Each row, then one of two labels for whether it has a hidden trait; a new part has new ones
In the rows, zero is written as 128.
[128 157 116 124 122 224   1 155 133 152  99 132 111 162  99 108  69 122
 121 192 126 177 128 158 136 123 116  98 119 141 136 125]
neta
[126 128 128 121 154 161 200 132 125 164 130 103 134 162 125 150 159 113
 131 108 134 138 183 113  90 203 137 120 130 136 136 127]
neta
[146 106 120 124 121  39 189 146 138 136 110 174 136 164 116 110 119 123
 131 120 137 159 130 113 136  81 128 123 109  76 139 127]
puf
[132 105 150 104 159 157 155 134 127 147 121 222 136 189 123 142 117 117
 127 117 134 151 129 113 140 133 126 144 122  91 122 131]
puf
[131 150 132 127 129 207  30 151 120 144 106 123 149 144 106  97  34 114
 128 128 117 162 165 114 134 147 125 111 122 139 149 108]
puf
[129 139 114 123 110  24 141 154 136 137  91 128 142 157 102 142  96 121
 119 115 141 179 129 111 139 137 114 110  94 117 139 123]
puf
[123 133 133 120 126 176 172 133 150 139 122 127 116 207 104 100 124 122
 133 111 137 140 124 116 138 139 163 119 121 232 133 165]
puf
[154 115 114 120  95 152 110 121 136 144 120 110 115  18 141 107  99 122
 144 108 132 168 122 115 137 143 129 117 122  78 130 143]
puf
[129 135 121 121 124 169 115 138 108  75 114  92 166 162 115  79  54 122
 129 140  95 150 136 110 137 158 101 116 120 140 134  93]
puf
[127 151 114 121 122  92 187 139 110 146 118  36 136 169 113 114 154 124
 129 118 134 180 133 114  93 136 129 115 124 145 133 113]
neta
[142 102 133 112 157 118 201 137 143 147 122 207 134 156 121 121 147 125
 133 115 133 152 139 116 133 103 135 140 131  64 144 128]
puf
[124 141 118 124 121 186 155 149 118 142 102  99 138 167 107 146 101 110
 123 127 128 163 173  98  96 200 123 112 116 162 136 127]
neta
[ 83 138 119 114 112 176 175 150 149 138 103 133 136 158  95 159 108 120
 123 105 136 162 151 112 141 179 120 110 117 191 134 128]
neta
[131 131 121 125 109  37 194 136 146 143 124 128 133 168 127  95 147 123
 141  56 156 158 139 115 133 143 136  87 105 122 133 125]
puf
[129 155 123 124 119 196 143 159 142 131 101 135 129  66  85 119  96 119
 120 132 128 171 121 110 148 142 137 109 114 239 137 153]
puf
[130 123 124 125 138  12 218 137 147 154 123 116 133 131 118 101 164 127
 136  86 147 142 142 115 128 142 143 114 115 108 151 122]
puf
[126 115 146 108 180 168 218 139 142 148 123 206 135 151 112 128 144 127
 133 112 134 143 140 115 127 136 138 131 131  91 146 131]
puf
[145  79 145 105 138 109  80 113 120 135 129 235 135 255 143 137 115 116
 130 120 140 131 117 104 149  87 127 164 122  69 100 140]
puf
[124 168 117 123 134 177 179 150 134 144 104 163 123 166 109 108 166 125
  92 241 130 159 116 138 134  42 123 117 129 125 138 125]
neta
[129 135 137 122 130 182  31 136 124 146 117 131 148 173 112 109  40 114
 130 129 117 156 168 113 131 166 128 117 128 136 138 109]
puf
[137 101 121 121 145 167 169 142 132 137 106 130 138  26 131 221 107 121
 125 124 121 156 131 110 127 135 124 144 130  63 124 127]
neta
[125 151 127 119 127  41 197 135 121 109 117 100 133 175 123 118 222 152
 122 133 135 141 120 112 112  95 129 158 124 126 132 121]
neta
[127 168 107 132 166 223  57 174 178 177 113  81 113  61  78  88 154 139
 136 144 129 154 170 175 114 145 143  71 136  98 198 104]
neta
[131 166 112 124 118  86 154 148 105 135 104  58 143 157 112 119 122 121
 123 125 132 178 126 104  92 140 123 118 105 166 133 114]
neta
[128 162 126 121 140 161 131 136 138 140 114 166 112 165 118 102 151 121
 103 244 135 149 125 151 136  46 130 120 123 134 135 126]
neta
[127 123 128 119 118 139   1 119 134 144 133 138 112 188 131  88  77 120
 135 139 135 133 131 173 139 129 131 116 121  80 123 122]
neta
[ 89 140 120 125 131 168 231 143 165 152 113 109 130 147 101 105 172 120
 133  69 147 146 171 116 126 186 136  89 131 196 150 122]
neta
[128 123 132 121 197 175 255 122 148 175 145 107 130 134 132 214 215 118
 132  89 134 120 170 121  94 168 152 125 146 112 152 105]
neta
[126 130 125 140 126 150 217 142 138  37 118 125 144  54 116 113 129 158
 130 104 130  63 105 114 132 138 133 152 127 182 150 125]
puf
[134 117 122 122 129  10 179 136 137 139 120 129 140 173 115 113 135 122
 130 106 138 145 133 112 135 109 131 109 105 116 134 129]
puf
[133 158 121 121 117  76 159 141 122 109 111 130 135 177 118 126 205 145
  99 183 136 156 102 117 131  57 124 123 116 137 131 127]
neta
[129 149 118 124 113 203 167 156 149 142 105 128 119  71  93 105 101 120
 123 124 135 168 127 111 136 155 156 111 117 213 145 161]
puf
[112 136 112 121 106 155 175 132 139 145 134 124 138  34 117 176 122 155
 131 147 115  52 134 164 137 132 115 120 136  99 130 116]
neta
[120 126 117 119 113 140 202 122 141 147 152 131 130  62 138 176 174 158
 138 105 117  44 137 171 131 124 127 124 148  80 130 115]
neta
[133 147 115 140 101 203 128 157 124  23  92 153 155  55 101 123  65 151
 114 134 127 103  91 102 146 124 109 140 107 203 130 127]
puf
[129 149 119 119 109 138 140 144 101 142 103  72 137 185 110 120  85 118
 130 130 131 179 150  95  96 180 117 110 113 183 122 125]
neta
[130 145 115 137 129 178 176 154 115  49 105  81 172  82  99  94  85 145
 128 123  91 118 139 117 132 147 106 110 121 133 151  91]
puf
[130 142 116 123 111  72 194 146 151 148 114 119 139 145 109 108 135 125
 138  56 153 173 144 117 130 137 131  85 105 140 144 124]
puf
[126 121 141 118 118 142  36 120 111 142 138 132 147 201 133 105  57 124
 133 108 114 129 159 117 136 155 144 129 128 131 122 105]
puf
[127 126 134 114 136 155 185 115 158 147 138 130 107 125 126  92 164 122
 140  91 144 124 131 117 133 128 172 123 132 188 130 170]
puf
[ 80 129 129 120 128 158 244 134 153 145 128 121 131 144 105 245 140 122
 134 105 136  66 134 141 132 156 133 120 127 144 132 130]
neta
[ 84 136 119 122 107 187 182 145 135 130 111 142 140 147 114 225  70 118
 120 131 130  95 121 138 147 156 118 113 112 151 121 135]
neta
[160 102 109 123 112 144 153 129 127 135  70 131 138   1 146 111  90 123
 122 132 129 158 111 108 137 136 118 112 116  47 132 136]
neta
[127 125 124 122 112  43 204 136 160 152 129 117 133 166 123  90 167 127
 145  45 156 156 146 118 127 138 140  93 113 122 142 127]
puf
[141 120 120 123 120  13 167 145 132 144 107 143 139 150 114  35 120 120
 125 131 140 158 133 108 136 106 125 109 106  89 141 125]
puf
[101 134 116 123 125 176 202 146 140 144 132 119 137  28 116 206 132 156
 130 111 131  53 140 168 133 141 128 115 139 115 144 122]
neta
[130 131 119 126 173 193 191 149 143 163 114 119 139  75 109 229 140 126
 126 114 119 165 140 111 103 153 131 133 135 107 148 121]
neta
[ 80 142 115 124 116 193 208 159 151 136 102 141 142 142  95 187  99 121
 121 121 129 134 144 124 139 182 119 111 119 172 144 126]
neta
[125 106 125 120 160 146 183 129 133 141 120 128 135  48 133 240 137 123
 129 120 128 140 131 115 122 130 131 148 138  88 126 132]
neta
[129 130 128 120 131 144 141 120 158 149 129 132 100  92 129  63 151 121
 138 109 140 161 138 117 134 128 169 123 131 169 136 167]
puf
[127 128 123 122 128   1 225 131 142 148 126 118 137 173 121  97 160 125
 139  68 153 140 139 119 130 131 135 117 109 114 143 127]
puf
[126 145 119 125 127 182   1 149 141 143 107 127 118 159 104  91  70 123
 129 125 127 155 136 172 130 140 134  95 122  80 151 116]
neta
